Here is a tiny trained network, its code and every weight. The questions are about switching its units off for an input and a target symbol, where a switched-off unit gives its printed mean instead of its output.

import numpy as np


def w(rows, s, z=0):
    codes = np.array(rows[::2]) - 128.0
    scale = np.full(codes.shape[1], s)
    scale[-1] = z or s
    return codes * scale


def norm(h):
    return h / np.sqrt((h * h).mean(-1, keepdims=True) + 1e-5)


def f(y):
    return y / 2 * (1 + np.tanh(0.7978845608 * (y + 0.044715 * y**3)))


def softmax(a):
    e = np.exp(a - a.max(-1, keepdims=True))
    return e / e.sum(-1, keepdims=True)


def log_softmax(a):
    a = a - a.max(-1, keepdims=True)
    return a - np.log(np.exp(a).sum(-1, keepdims=True))


def net(x, mask):
    ids = ['ΓΔΠβεζηλτω'.index(c) for c in x.split()]
    T = len(ids)
    res = E[ids] + P[:T]
    r = norm(res)
    for j in range(2):
        rows = slice(2 * j, 2 * j + 2)
        q, k, v = (r @ M[0][rows].T for M in (Q, K, V))
        z = softmax(np.where(np.tri(T) > 0, q @ k.T / 2**0.5, -1e9)) @ v
        o = O[0][rows]
        res = res + np.where(mask[j], z, o[:, -1]) @ o[:, :-1]
    y = f(norm(res) @ A[0][:, :-1].T + A[0][:, -1])
    res = res + np.where(mask[2:6], y, B[0][:, -1]) @ B[0][:, :-1]
    return log_softmax(norm(res)[-1] @ U[:, :-1].T + U[:, -1])


Q, K, V, O, A, B = {}, {}, {}, {}, {}, {}
E = w([
[96,131,127],'Γ',
[148,149,148],'Δ',
[127,160,124],'Π',
[132,124,173],'β',
[103,150,134],'ε',
[69,148,105],'ζ',
[181,149,140],'η',
[162,3,147],'λ',
[123,135,110],'τ',
[156,150,164],'ω',
],0.0066)
P = w([
[103,119,69],'0',
[73,4,212],'1',
[161,153,89],'2',
[108,120,43],'3',
[89,95,188],'4',
[159,148,93],'5',
[113,111,37],'6',
[86,111,175],'7',
[158,147,92],'8',
[113,102,19],'9',
[94,120,167],'10',
],0.0033)
Q[0] = w([
[166,92,157],'head 0',
[144,87,1],'head 0',
[173,193,170],'head 1',
[139,104,107],'head 1',
],0.0069)
K[0] = w([
[163,156,70],'head 0',
[254,69,154],'head 0',
[216,105,170],'head 1',
[90,83,82],'head 1',
],0.0051)
V[0] = w([
[136,254,238],'head 0',
[174,197,119],'head 0',
[55,107,154],'head 1',
[65,80,42],'head 1',
],0.0023)
O[0] = w([
[191,252,33,153],'head 0',
[119,145,53,113],'head 0',
[174,136,55,205],'head 1',
[171,219,21,255],'head 1',
],0.0024,0.00047)
A[0] = w([
[69,1,95,188],'neuron 0',
[138,42,244,253],'neuron 1',
[113,41,107,69],'neuron 2',
[84,151,102,190],'neuron 3',
],0.0072,0.0046)
B[0] = w([
[240,146,105,210],'neuron 0',
[165,2,135,253],'neuron 1',
[125,210,65,111],'neuron 2',
[148,65,173,240],'neuron 3',
],0.006,0.0035)
U = w([
[184,179,172,72],'Γ',
[80,77,158,118],'Δ',
[53,166,208,187],'Π',
[1,130,80,141],'β',
[121,64,179,124],'ε',
[184,163,150,37],'ζ',
[160,118,125,4],'η',
[133,137,15,138],'λ',
[189,46,140,173],'τ',
[123,249,131,227],'ω',
],0.01,0.0038)

Each question gives the input, a string of symbols that net reads in full, and the target symbol t.
The units are the heads (2 rows each of Q, K, V and O) and the neurons (one row each of A and B). Each row of codes is followed by its name. A weight is (code - 128) times the scale printed after its matrix; where a second scale follows, it is the last column's (O, A, B and U).
mask holds one flag per unit, heads first, then neurons. A switched-off unit (its flag False) gives its mean, the last column of its rows in O or B, instead of its output. The means were averaged over made-up inputs and are rounded, as every weight is.
A unit's drop is (log p(t) with every unit on - log p(t) with that unit switched off) / (log p(t) with every unit on - log p(t) with every unit switched off).
The circuit of an input: a set's keep is (log p(t) with only the set's units on - log p(t) with every unit switched off) / (log p(t) with every unit on - log p(t) with every unit switched off). Starting from all 6 units, units are removed one at a time, each time the one whose removal leaves the highest keep (on an exact tie, the one counted first), for as long as the keep stays at least 0.8.
units of the circuit, in order: the units of the circuit, biggest drop first
top k neurons: the k neurons with the biggest drops, biggest first
which heads matter: for each layer, one digit per head in row order, 1 if its drop is at least 0.15 and else 0, layers parted by /
drop when u is switched off: that unit's drop, to one decimal
input Γ ω ε Δ, target ω: top 2 neurons => [neuron 1; neuron 0]
input Π Π Γ Π ω ζ ζ ζ ε η, target λ: units of the circuit, in order => [neuron 1; neuron 0; neuron 3]
input Δ ζ Π η Π Π ζ Π η ω Π, target Π: which heads matter => 10
input Π β ζ Δ λ Π, target ω: which heads matter => 00
input τ ε Π Δ, target Π: units of the circuit, in order => [neuron 0; neuron 1; neuron 2]
input ζ ζ Π ζ β Γ ε, target λ: which heads matter => 01
input ω Π λ Π Γ ε Δ, target λ: top 2 neurons => [neuron 3; neuron 1]
input Π Δ β Δ, target Π: units of the circuit, in order => [neuron 0; neuron 1; head 1]
input Δ Γ Π Π ζ Γ τ Π η η, target λ: drop when neuron 1 is switched off => 0.8
input ζ Π λ ζ ε τ, target λ: drop when neuron 0 is switched off => 0.6
input Π Π Π Π, target β: drop when neuron 3 is switched off => 0.1
input Δ ζ β ε Π Π Π Π Π Δ, target λ: drop when neuron 1 is switched off => 1.0
